Below is a small trained network, with its code and all its weights. Each question gives an input and a class and asks what happens when units are switched off, that is, made to give their printed mean instead of their output.

import numpy as np


def w(rows, s, z=0):
    codes = np.array(rows[::2]) - 128.0
    scale = np.full(codes.shape[1], s)
    scale[-1] = z or s
    return codes * scale


def norm(h):
    return h / np.sqrt((h * h).mean(-1, keepdims=True) + 1e-5)


def f(y):
    return np.maximum(y, 0)


def log_softmax(a):
    a = a - a.max(-1, keepdims=True)
    return a - np.log(np.exp(a).sum(-1, keepdims=True))


def net(x, mask):
    res = np.array(x, float).reshape(1, 7) / 4 @ E
    u = 0
    for l in range(3):
        y = f(norm(res) @ A[l][:, :-1].T + A[l][:, -1])
        res = res + np.where(mask[u : u + 6], y, B[l][:, -1]) @ B[l][:, :-1]
        u += 6
    return log_softmax(norm(res)[-1] @ U[:, :-1].T + U[:, -1])


A, B = {}, {}
E = w([
[132,36,150,60,16,97,214,124,155],'x0',
[86,45,157,111,157,180,95,99,158],'x1',
[76,122,38,212,138,138,94,255,193],'x2',
[76,109,127,125,145,108,136,39,74],'x3',
[161,69,27,137,113,43,98,55,98],'x4',
[102,93,64,160,197,251,74,107,169],'x5',
[90,142,36,80,122,162,146,82,59],'x6',
],0.0071)
A[0] = w([
[99,166,168,88,128,123,148,43,41,17],'0.n1',
[137,11,109,123,114,55,75,79,116,36],'0.n2',
[142,145,157,115,80,68,193,168,101,93],'0.n3',
[128,84,243,94,48,131,176,99,142,36],'0.n4',
[194,215,157,113,107,54,136,148,128,55],'0.n5',
[129,139,139,76,5,38,218,136,124,4],'0.n6',
],0.014,0.003)
B[0] = w([
[118,168,137,60,171,138,53,103,71,213],'0.n1',
[119,88,119,164,99,97,98,49,204,216],'0.n2',
[96,103,98,159,68,121,205,71,50,209],'0.n3',
[184,106,136,82,216,121,181,185,199,236],'0.n4',
[206,107,125,206,125,88,84,156,108,214],'0.n5',
[68,163,166,146,5,88,186,131,32,248],'0.n6',
],0.014,0.011)
A[1] = w([
[85,152,90,156,148,212,56,153,164,30],'1.n1',
[87,127,37,178,161,227,149,208,126,5],'1.n2',
[62,160,101,99,102,140,127,167,115,62],'1.n3',
[113,149,116,59,157,176,72,101,76,80],'1.n4',
[141,114,132,136,82,112,166,171,179,58],'1.n5',
[159,88,179,51,170,118,246,188,186,15],'1.n6',
],0.013,0.0023)
B[1] = w([
[120,141,80,54,75,113,188,175,129,246],'1.n1',
[68,155,150,80,57,149,103,222,171,242],'1.n2',
[119,86,126,98,77,111,127,141,145,160],'1.n3',
[97,111,204,124,167,89,69,159,100,210],'1.n4',
[128,151,122,94,192,101,105,82,102,194],'1.n5',
[216,96,183,115,248,183,210,132,203,255],'1.n6',
],0.014,0.0077)
A[2] = w([
[56,81,34,153,116,147,69,29,248,132],'2.n1',
[98,183,127,76,197,165,38,73,78,50],'2.n2',
[136,107,141,148,79,126,171,108,120,99],'2.n3',
[191,185,83,239,140,175,66,170,115,69],'2.n4',
[100,145,88,108,123,148,116,163,146,137],'2.n5',
[98,199,87,132,102,254,138,121,156,6],'2.n6',
],0.017,0.0025)
B[2] = w([
[37,62,157,228,130,221,160,32,205,255],'2.n1',
[114,146,39,72,249,138,28,101,43,218],'2.n2',
[83,173,88,82,111,175,128,174,71,213],'2.n3',
[252,141,152,227,100,149,33,169,211,199],'2.n4',
[136,158,73,106,99,98,111,124,184,210],'2.n5',
[75,150,112,55,113,96,103,210,151,182],'2.n6',
],0.015,0.0085)
U = w([
[218,141,133,247,85,122,46,176,137,9],'0',
[105,134,102,83,219,131,1,109,45,133],'1',
[102,132,136,130,29,83,209,142,6,168],'2',
[60,149,78,63,80,140,91,229,192,133],'3',
[191,90,177,91,215,157,206,158,160,124],'4',
[44,63,114,198,107,178,106,55,183,170],'5',
],0.013,0.0014)

Each question gives the input, the list of numbers given to net, and the class t.
The units are the neurons (one row each of A and B). Each row of codes is followed by its name. A weight is (code - 128) times the scale printed after its matrix; where a second scale follows, it is the last column's (A, B and U).
mask holds one flag per neuron, layer by layer. A switched-off neuron (its flag False) gives its mean, the last column of its row in B, instead of its output. The means were averaged over made-up inputs and are rounded, as every weight is.
A unit's drop is (log p(t) with every unit on - log p(t) with that unit switched off) / (log p(t) with every unit on - log p(t) with every unit switched off).
The circuit of an input: a set's keep is (log p(t) with only the set's units on - log p(t) with every unit switched off) / (log p(t) with every unit on - log p(t) with every unit switched off). Starting from the 12 units with the biggest drops (on a tie, the unit counted first), units are removed one at a time, each time the one whose removal leaves the highest keep (on an exact tie, the one counted first), for as long as the keep stays at least 0.8.
circuit, biggest first: the units of the circuit, biggest drop first
unit that matters most: the unit with the biggest drop
k most important neurons: the k neurons with the biggest drops, biggest first
k most important neurons of layer l: the k neurons of layer l with the biggest drops, biggest first
drop when u is switched off: that unit's drop, to one decimal
input [-7,-1,-8,-8,-8,7,-1], class 3: 2 most important neurons of layer 1 : 1.n1, 1.n5
input [5,7,-6,6,4,2,4], class 1: 2 most important neurons of layer 0 : 0.n1, 0.n3
input [-1,5,1,3,-7,0,-1], class 4: unit that matters most : 1.n6
input [-4,-8,6,7,-4,-3,6], class 0: circuit, biggest first : 1.n1, 0.n6, 2.n4
input [-1,8,-4,8,-1,1,-4], class 1: 2 most important neurons : 0.n1, 2.n2
input [6,-1,2,-7,-4,-1,-3], class 4: 3 most important neurons of layer 0 : 0.n4, 0.n2, 0.n1
input [7,3,7,1,-5,-8,-2], class 2: 2 most important neurons : 0.n6, 0.n3
input [-5,3,-7,-8,8,-1,-5], class 5: 3 most important neurons : 0.n2, 2.n1, 0.n6
input [-2,3,-3,-4,5,-2,-8], class 5: 4 most important neurons : 0.n2, 2.n1, 0.n6, 1.n6
input [-7,-7,-1,-8,-3,3,1], class 0: 2 most important neurons : 2.n4, 0.n5
input [-2,-6,1,-2,-1,-2,4], class 0: 2 most important neurons : 0.n5, 2.n4
input [-2,5,2,8,0,5,6], class 1: 2 most important neurons : 1.n4, 2.n2
input [4,6,-4,3,-3,0,5], class 4: 2 most important neurons of layer 1 : 1.n6, 1.n5
input [-5,-6,-6,-3,-5,1,-4], class 0: circuit, biggest first : 0.n5
input [-8,8,-4,-7,8,-6,-6], class 5: 2 most important neurons : 0.n2, 2.n1
input [0,6,-5,3,4,-7,3], class 1: 3 most important neurons : 0.n1, 2.n2, 1.n1
input [2,8,-2,1,-2,6,5], class 1: 2 most important neurons : 1.n4, 0.n4
input [-7,-4,2,6,-3,7,8], class 3: 2 most important neurons : 1.n2, 1.n1
input [-8,-8,2,-1,-4,-8,-1], class 0: 2 most important neurons : 0.n5, 2.n4
input [-3,-2,-5,4,1,-4,4], class 1: circuit, biggest first : 0.n1
input [1,6,-5,4,-3,-4,0], class 4: 2 most important neurons : 0.n4, 1.n6
input [-6,-1,-1,1,1,6,0], class 3: 2 most important neurons : 0.n1, 1.n1
input [-8,4,8,3,-4,-7,-8], class 0: 2 most important neurons : 2.n4, 0.n4
input [-1,-4,-8,3,5,-3,5], class 1: drop when 0.n1 is switched off : 2.8
input [4,-5,2,8,-8,4,1], class 4: drop when 1.n6 is switched off : 0.3
input [7,6,8,-8,-4,-2,3], class 4: drop when 1.n6 is switched off : 0.9
input [5,6,3,1,1,0,-7], class 4: circuit, biggest first : 0.n4
input [2,-3,0,6,-6,-1,2], class 2: 3 most important neurons of layer 0 : 0.n6, 0.n3, 0.n4
input [-6,-1,5,5,5,1,-4], class 5: drop when 2.n1 is switched off : 1.3
input [-1,7,0,5,-7,8,1], class 3: 2 most important neurons of layer 0 : 0.n1, 0.n4
